[[139 117 131 117 119 129 145 112 124 119 142 129]
 [127 130 136 107 125 115 137 107 129 114 134 132]
 [113 151 125 119 137 111 116 128 135 127 112 125]
 [132 134 111 143 131 136 122 147 128 143 117 119]
 [144 116 116 138 121 143 138 134 122 135 134 123]]
=>
[[144 116 116 138 121 143 138 134 122 135 134 123]
 [139 117 131 117 119 129 145 112 124 119 142 129]
 [127 130 136 107 125 115 137 107 129 114 134 132]
 [132 134 111 143 131 136 122 147 128 143 117 119]
 [113 151 125 119 137 111 116 128 135 127 112 125]]

[[129 128 141 123 127 126 129 113]
 [126 127 120 128 136 137 128 146]
 [124 129 106 127 137 137 131 155]]
=>
[[126 127 120 128 136 137 128 146]
 [129 128 141 123 127 126 129 113]
 [124 129 106 127 137 137 131 155]]

[[132 127 124 136 126 125 140 120 133 129 133 126 133 137 133]
 [133 139 117 121 124 125 105 138 129 106 121 134 116 124 120]
 [125 152 122 116 126 125 125 124 120 139 128 128 134 110 127]
 [131 131 128 134 143 139 121 137 133 137 122 130 128 149 119]]
=>
[[132 127 124 136 126 125 140 120 133 129 133 126 133 137 133]
 [131 131 128 134 143 139 121 137 133 137 122 130 128 149 119]
 [133 139 117 121 124 125 105 138 129 106 121 134 116 124 120]
 [125 152 122 116 126 125 125 124 120 139 128 128 134 110 127]]

[[120 104 151 144 133 102 118 132 129]
 [117 121 102 102 143 152 108 149 146]
 [136 110 119 120 133 150 150 142 123]
 [102 152 133 108 110 121 146 133 154]]
=>
[[120 104 151 144 133 102 118 132 129]
 [136 110 119 120 133 150 150 142 123]
 [117 121 102 102 143 152 108 149 146]
 [102 152 133 108 110 121 146 133 154]]

[[125 128 144 123 129 125 119 138 129 134 126 136 126 118]
 [126 132 138 125 129 125 113 127 130 126 125 130 124 155]
 [136 138 120 127 126 125 104 122 129 133 136 127 121 122]
 [124 146 114 133 129 124 108 128 129 127 129 128 130 147]
 [130 122 125 124 132 120 118 124 129 117 131 129 123 147]
 [119 142 129 131 135 128 128 141 137 127 114 134 140 144]]
=>
[[130 122 125 124 132 120 118 124 129 117 131 129 123 147]
 [125 128 144 123 129 125 119 138 129 134 126 136 126 118]
 [126 132 138 125 129 125 113 127 130 126 125 130 124 155]
 [136 138 120 127 126 125 104 122 129 133 136 127 121 122]
 [119 142 129 131 135 128 128 141 137 127 114 134 140 144]
 [124 146 114 133 129 124 108 128 129 127 129 128 130 147]]

[[109 135 138 149 133 144 105 134 123 130 131 131 157 126 102 132]
 [145 121 121 104 123 113 153 127 130 126 127 130 108 130 153 118]
 [131 104 136 112 133 126 145 142  99 121 147 136 135 128 129 146]]
=>
[[131 104 136 112 133 126 145 142  99 121 147 136 135 128 129 146]
 [145 121 121 104 123 113 153 127 130 126 127 130 108 130 153 118]
 [109 135 138 149 133 144 105 134 123 130 131 131 157 126 102 132]]

[[138 139 122 131 115 104 112 139 140 134 138]
 [135 133 123 121 115 117 119 130 143 126 130]
 [145 140 130 132 126 118 114 135 125 124 149]
 [125 131 136 128 135 134 124 120 123 124 122]
 [136 130 129 117 139 142 112 117 131 126 132]]
=>
[[136 130 129 117 139 142 112 117 131 126 132]
 [125 131 136 128 135 134 124 120 123 124 122]
 [135 133 123 121 115 117 119 130 143 126 130]
 [138 139 122 131 115 104 112 139 140 134 138]
 [145 140 130 132 126 118 114 135 125 124 149]]

[[126 128 127 130 126 129 129 130 126]
 [127 130 129 130 122 129 128 130 128]
 [138 142 122 115 131 153 146 102 135]
 [124 127 129 132 126 131 129 129 129]]
=>
[[124 127 129 132 126 131 129 129 129]
 [126 128 127 130 126 129 129 130 126]
 [127 130 129 130 122 129 128 130 128]
 [138 142 122 115 131 153 146 102 135]]

[[134 115 134 143 142]
 [110 135 128 118 119]
 [116 110 113 120 140]
 [106 131 121 128 143]
 [148 114 119 138 142]]
=>
[[116 110 113 120 140]
 [148 114 119 138 142]
 [134 115 134 143 142]
 [106 131 121 128 143]
 [110 135 128 118 119]]
